[[139 138 157 132 129]
 [125 125 103 147 135]
 [124 131 130 117 140]]
=>
[[125 125 103]
 [124 131 130]]

[[123 138 134]
 [139 111 121]
 [148 111 104]]
=>
[[139 111 121]
 [148 111 104]]

[[142 141 119 120 128]
 [126 132 124 133 128]
 [135 124 134 112 125]
 [153 150 112 115 128]
 [109 132 113 119 133]]
=>
[[126 132 124]
 [135 124 134]]

[[133 109 123 137]
 [105 139 135 127]
 [139 153 136 107]
 [112 146 141 150]]
=>
[[105 139 135]
 [139 153 136]]

[[126 156 123]
 [127 156 122]
 [109 148 118]
 [105 112 125]]
=>
[[127 156 122]
 [109 148 118]]

[[134 130 124 136]
 [124 132 127 143]
 [125 139 126 123]
 [127 125 105 125]]
=>
[[124 132 127]
 [125 139 126]]
---
[[118 137 116 118 118 137 116 139 138 128 137 138]
 [119 136 119 118 117 137 118 136 138 126 137 137]
 [146 109 149 146 143 108 147 108 108 123 108 107]
 [112 158 109 110 116 157 111 155 155 127 156 153]]
=>
[[153 156 127 155 155 111 157 116 110 109 158 112]
 [107 108 123 108 108 147 108 143 146 149 109 146]
 [137 137 126 138 136 118 137 117 118 119 136 119]
 [138 137 128 138 139 116 137 118 118 116 137 118]]

[[128 128 107 116 126 133 134 144 128 121 131 121 124 135 117 119]
 [143 111 117 113 118 130 126 129 141 125 121 133 131 124 112 128]]
=>
[[128 112 124 131 133 121 125 141 129 126 130 118 113 117 111 143]
 [119 117 135 124 121 131 121 128 144 134 133 126 116 107 128 128]]

[[124 157]
 [126 141]]
=>
[[141 126]
 [157 124]]

[[126 130 128 125]
 [145 120 132 157]
 [121 135 129 117]
 [118 130 124 112]
 [139 122 130 148]
 [131 128 129 133]
 [126 129 127 122]
 [126 130 128 123]]
=>
[[123 128 130 126]
 [122 127 129 126]
 [133 129 128 131]
 [148 130 122 139]
 [112 124 130 118]
 [117 129 135 121]
 [157 132 120 145]
 [125 128 130 126]]

[[123 130 103 115 128]
 [122 106 126 127 111]
 [138 127 106 139 119]
 [124 129 102 117 129]
 [137 128 104 137 122]
 [123 114 123 139 108]
 [135 128 102 137 127]
 [133 123 112 147 116]
 [138 104 128 121 121]
 [138 105 127 122 135]
 [122 125 122 126 133]]
=>
[[133 126 122 125 122]
 [135 122 127 105 138]
 [121 121 128 104 138]
 [116 147 112 123 133]
 [127 137 102 128 135]
 [108 139 123 114 123]
 [122 137 104 128 137]
 [129 117 102 129 124]
 [119 139 106 127 138]
 [111 127 126 106 122]
 [128 115 103 130 123]]

[[127 106 139 140 136 130 122 123]
 [133 142 117 126 128 130 135 139]
 [124 102 138 139 137 125 121 125]
 [126 102 132 137 139 128 116 116]
 [130 103 138 138 140 131 125 121]
 [126 148 118 123 118 127 134 136]
 [130 152 116 114 119 131 135 134]]
=>
[[134 135 131 119 114 116 152 130]
 [136 134 127 118 123 118 148 126]
 [121 125 131 140 138 138 103 130]
 [116 116 128 139 137 132 102 126]
 [125 121 125 137 139 138 102 124]
 [139 135 130 128 126 117 142 133]
 [123 122 130 136 140 139 106 127]]

[[132 116 124 140 122 106]
 [132 115 124 140 123 106]
 [134 115 124 142 122 109]
 [142 122 125 146 131 118]
 [141 122 126 146 131 121]
 [135 115 124 142 122 107]
 [141 121 127 145 129 124]]
=>
[[124 129 145 127 121 141]
 [107 122 142 124 115 135]
 [121 131 146 126 122 141]
 [118 131 146 125 122 142]
 [109 122 142 124 115 134]
 [106 123 140 124 115 132]
 [106 122 140 124 116 132]]

[[138 109 117 131]
 [123 145 120 122]
 [123 148 125 121]
 [111 132 139 139]
 [135 118 128 129]
 [137 122 133 125]
 [127 109 116 138]
 [131 136 131 121]
 [105 133 124 142]
 [120 134 132 130]
 [147 119 119 119]]
=>
[[119 119 119 147]
 [130 132 134 120]
 [142 124 133 105]
 [121 131 136 131]
 [138 116 109 127]
 [125 133 122 137]
 [129 128 118 135]
 [139 139 132 111]
 [121 125 148 123]
 [122 120 145 123]
 [131 117 109 138]]

[[157 133]
 [156 132]
 [144 125]
 [134 139]
 [151 149]
 [123 146]]
=>
[[146 123]
 [149 151]
 [139 134]
 [125 144]
 [132 156]
 [133 157]]
